Here is a tiny trained network, its code and every weight. The questions are about switching its units off for an input and a target symbol, where a switched-off unit gives its printed mean instead of its output.

import numpy as np


def w(rows, s, z=0):
    codes = np.array(rows[::2]) - 128.0
    scale = np.full(codes.shape[1], s)
    scale[-1] = z or s
    return codes * scale


def f(y):
    return np.maximum(y, 0)


def softmax(a):
    e = np.exp(a - a.max(-1, keepdims=True))
    return e / e.sum(-1, keepdims=True)


def log_softmax(a):
    a = a - a.max(-1, keepdims=True)
    return a - np.log(np.exp(a).sum(-1, keepdims=True))


def net(x, mask):
    ids = ['ΓΛΠΩδεζημξσφψ'.index(c) for c in x.split()]
    T = len(ids)
    res = E[ids] + P[:T]
    u = 0
    for l in range(2):
        q, k, v = (res @ M[l].T for M in (Q, K, V))
        z = softmax(np.where(np.tri(T) > 0, q @ k.T / 2**0.5, -1e9)) @ v
        res = res + np.where(mask[u], z, O[l][:, -1]) @ O[l][:, :-1]
        u += 1
        y = f(res @ A[l][:, :-1].T + A[l][:, -1])
        res = res + np.where(mask[u : u + 16], y, B[l][:, -1]) @ B[l][:, :-1]
        u += 16
    return log_softmax(res[-1] @ U[:, :-1].T + U[:, -1])


Q, K, V, O, A, B = {}, {}, {}, {}, {}, {}
E = w([
[155,140,168,143,140],'Γ',
[119,126,103,122,122],'Λ',
[140,133,131,125,140],'Π',
[141,97,129,117,119],'Ω',
[187,105,182,117,139],'δ',
[126,171,164,167,142],'ε',
[125,166,132,145,140],'ζ',
[168,77,160,113,123],'η',
[13,115,208,4,144],'μ',
[117,154,106,132,136],'ξ',
[179,76,140,87,117],'σ',
[147,108,127,113,134],'φ',
[142,91,103,92,119],'ψ',
],0.029)
P = w([
[117,124,71,167,145],'0',
[152,208,113,29,163],'1',
[76,135,167,75,85],'2',
[17,60,165,169,39],'3',
[145,103,69,202,110],'4',
[118,160,89,194,236],'5',
[69,185,188,174,250],'6',
[93,79,185,61,85],'7',
],0.014)
Q[0] = w([
[59,142,190,51,107],'L0H1',
[130,155,142,121,4],'L0H1',
],0.022)
K[0] = w([
[160,83,88,249,69],'L0H1',
[203,148,78,144,146],'L0H1',
],0.018)
V[0] = w([
[154,143,248,193,209],'L0H1',
[106,218,115,171,119],'L0H1',
],0.015)
O[0] = w([
[146,251,248,198,141,159],'L0H1',
[149,79,197,143,225,3],'L0H1',
],0.02,0.006)
A[0] = w([
[159,162,165,52,105,152],'L0N1',
[97,130,187,131,190,3],'L0N2',
[159,143,144,87,87,154],'L0N3',
[101,175,158,21,141,53],'L0N4',
[150,147,110,119,61,147],'L0N5',
[86,89,182,106,102,189],'L0N6',
[156,165,150,176,59,99],'L0N7',
[68,155,131,128,108,98],'L0N8',
[170,76,102,119,161,228],'L0N9',
[135,153,90,106,110,21],'L0N10',
[68,81,168,143,107,128],'L0N11',
[86,129,97,238,158,46],'L0N12',
[252,127,63,209,144,193],'L0N13',
[200,141,92,119,164,83],'L0N14',
[104,160,132,109,63,133],'L0N15',
[86,114,128,80,183,250],'L0N16',
],0.011,0.0078)
B[0] = w([
[82,146,87,176,121,192],'L0N1',
[144,31,109,17,87,205],'L0N2',
[108,154,115,168,164,193],'L0N3',
[70,55,147,147,58,160],'L0N4',
[178,131,156,119,91,250],'L0N5',
[106,196,87,127,150,173],'L0N6',
[114,133,120,59,83,236],'L0N7',
[116,73,103,102,148,184],'L0N8',
[90,151,139,254,112,194],'L0N9',
[146,71,135,121,146,183],'L0N10',
[147,191,82,127,170,155],'L0N11',
[176,62,175,114,102,152],'L0N12',
[51,160,179,82,111,172],'L0N13',
[99,190,86,99,168,140],'L0N14',
[148,131,140,143,202,249],'L0N15',
[80,165,157,210,128,187],'L0N16',
],0.0071,0.019)
Q[1] = w([
[222,108,4,51,37],'L1H1',
[69,184,105,202,222],'L1H1',
],0.0037)
K[1] = w([
[2,91,148,74,54],'L1H1',
[129,116,90,134,120],'L1H1',
],0.0071)
V[1] = w([
[164,78,173,220,49],'L1H1',
[255,116,128,192,101],'L1H1',
],0.0048)
O[1] = w([
[27,136,115,3,176,168],'L1H1',
[135,203,53,42,130,3],'L1H1',
],0.0051,0.0057)
A[1] = w([
[123,182,212,115,104,109],'L1N1',
[160,84,35,152,146,77],'L1N2',
[37,192,143,145,142,106],'L1N3',
[133,141,102,131,201,254],'L1N4',
[80,109,108,133,113,155],'L1N5',
[192,125,87,51,142,98],'L1N6',
[129,150,85,188,144,193],'L1N7',
[91,64,133,104,137,143],'L1N8',
[197,141,181,150,187,94],'L1N9',
[254,171,102,75,126,39],'L1N10',
[179,175,128,112,164,170],'L1N11',
[200,166,136,195,20,83],'L1N12',
[137,69,172,106,254,81],'L1N13',
[89,128,78,176,41,77],'L1N14',
[142,198,194,231,153,194],'L1N15',
[138,37,70,236,199,50],'L1N16',
],0.0095,0.011)
B[1] = w([
[107,120,72,107,152,219],'L1N1',
[67,23,136,143,97,169],'L1N2',
[211,84,129,131,148,191],'L1N3',
[95,131,169,217,85,175],'L1N4',
[186,203,210,145,114,193],'L1N5',
[254,102,115,139,129,144],'L1N6',
[123,100,176,130,58,186],'L1N7',
[124,179,104,176,145,181],'L1N8',
[33,140,79,121,147,176],'L1N9',
[57,122,159,179,136,147],'L1N10',
[118,86,159,104,109,150],'L1N11',
[161,157,113,139,190,224],'L1N12',
[178,189,52,144,131,210],'L1N13',
[99,148,127,99,215,254],'L1N14',
[180,1,96,112,96,220],'L1N15',
[173,232,145,25,163,203],'L1N16',
],0.0085,0.017)
U = w([
[143,87,208,44,102,144],'Γ',
[72,167,228,134,160,147],'Λ',
[143,89,193,187,20,226],'Π',
[73,127,140,161,45,190],'Ω',
[240,110,108,76,119,57],'δ',
[167,140,122,39,219,2],'ε',
[139,99,65,169,229,116],'ζ',
[173,254,82,84,48,154],'η',
[140,127,148,116,121,100],'μ',
[236,157,229,141,144,138],'ξ',
[162,85,56,122,45,134],'σ',
[91,138,155,170,36,191],'φ',
[63,118,85,85,128,67],'ψ',
],0.0052,0.0072)

Each question gives the input, a string of symbols that net reads in full, and the target symbol t.
The units are the heads (2 rows each of Q, K, V and O) and the neurons (one row each of A and B). Each row of codes is followed by its name. A weight is (code - 128) times the scale printed after its matrix; where a second scale follows, it is the last column's (O, A, B and U).
mask holds one flag per unit, layer by layer, with each layer's heads first. A switched-off unit (its flag False) gives its mean, the last column of its rows in O or B, instead of its output. The means were averaged over made-up inputs and are rounded, as every weight is.
A unit's drop is (log p(t) with every unit on - log p(t) with that unit switched off) / (log p(t) with every unit on - log p(t) with every unit switched off).
The circuit of an input: a set's keep is (log p(t) with only the set's units on - log p(t) with every unit switched off) / (log p(t) with every unit on - log p(t) with every unit switched off). Starting from the 12 units with the biggest drops (on a tie, the unit counted first), units are removed one at a time, each time the one whose removal leaves the highest keep (on an exact tie, the one counted first), for as long as the keep stays at least 0.8.
units of the circuit, in order: the units of the circuit, biggest drop first
unit that matters most: the unit with the biggest drop
top k neurons: the k neurons with the biggest drops, biggest first
top k neurons in layer l: the k neurons of layer l with the biggest drops, biggest first
input ξ η η η Γ ζ Γ, target η: top 2 neurons -> (L0N7, L0N9)
input η ζ η ψ Λ, target ζ: units of the circuit, in order -> (L0H1, L1N9)
input δ Γ Γ, target δ: top 2 neurons -> (L1N15, L1N3)
input η η Γ η ε η η σ, target ε: units of the circuit, in order -> (L0H1, L0N2, L1N13, L1N9)
input δ η η, target δ: top 4 neurons -> (L1N15, L1N3, L1N1, L1N12)
input ζ ε σ ξ ξ ξ Γ ψ, target ξ: unit that matters most -> L1N16
input η Γ ψ η η Γ, target ψ: top 3 neurons -> (L1N2, L1N14, L0N9)
input ψ η η ζ, target ψ: units of the circuit, in order -> (L0H1, L1N14)
input Γ Ω η ζ, target Γ: top 2 neurons in layer 0 -> (L0N2, L0N7)
input Γ σ σ, target Γ: top 2 neurons -> (L0N2, L1N13)
input η ζ η η ζ ξ σ Γ, target ζ: units of the circuit, in order -> (L0H1, L1N13, L1N9)
input η ζ Γ δ ψ ζ η σ, target ψ: top 2 neurons -> (L0N9, L1N2)
input η ε Ω η ξ Π η σ, target ξ: top 2 neurons -> (L1N16, L0N9)
input ξ Λ ξ η η ζ δ, target η: top 2 neurons -> (L0N9, L0N7)
input Π η ζ, target Π: top neuron in layer 1 -> (L1N14)
input ζ ζ η Ω ε, target ζ: top 2 neurons -> (L1N13, L1N9)
input Ω ξ η η η ξ ζ Π, target η: top 2 neurons in layer 1 -> (L1N15, L1N2)
input ζ ζ Γ η η ζ η ζ, target η: top 2 neurons in layer 0 -> (L0N7, L0N5)
input Γ η ψ ξ ζ η, target ψ: top 4 neurons -> (L1N2, L1N14, L0N9, L1N16)
input ε σ Λ ζ Λ Γ, target Λ: top neuron -> (L1N16)
input ζ ξ η ζ ξ η η Π, target ξ: top 2 neurons in layer 0 -> (L0N9, L0N16)
input ψ Ω ξ, target ψ: top 3 neurons -> (L1N2, L1N14, L0N9)
input σ ζ η ζ, target σ: top 3 neurons in layer 1 -> (L1N2, L1N6, L1N16)
input η ζ η ε η ζ Ω, target ε: top 2 neurons -> (L0N2, L1N13)
input φ η η Γ ζ η Π ξ, target ζ: top 2 neurons in layer 0 -> (L0N7, L0N5)
input Λ φ ξ, target Λ: top 2 neurons in layer 0 -> (L0N9, L0N16)
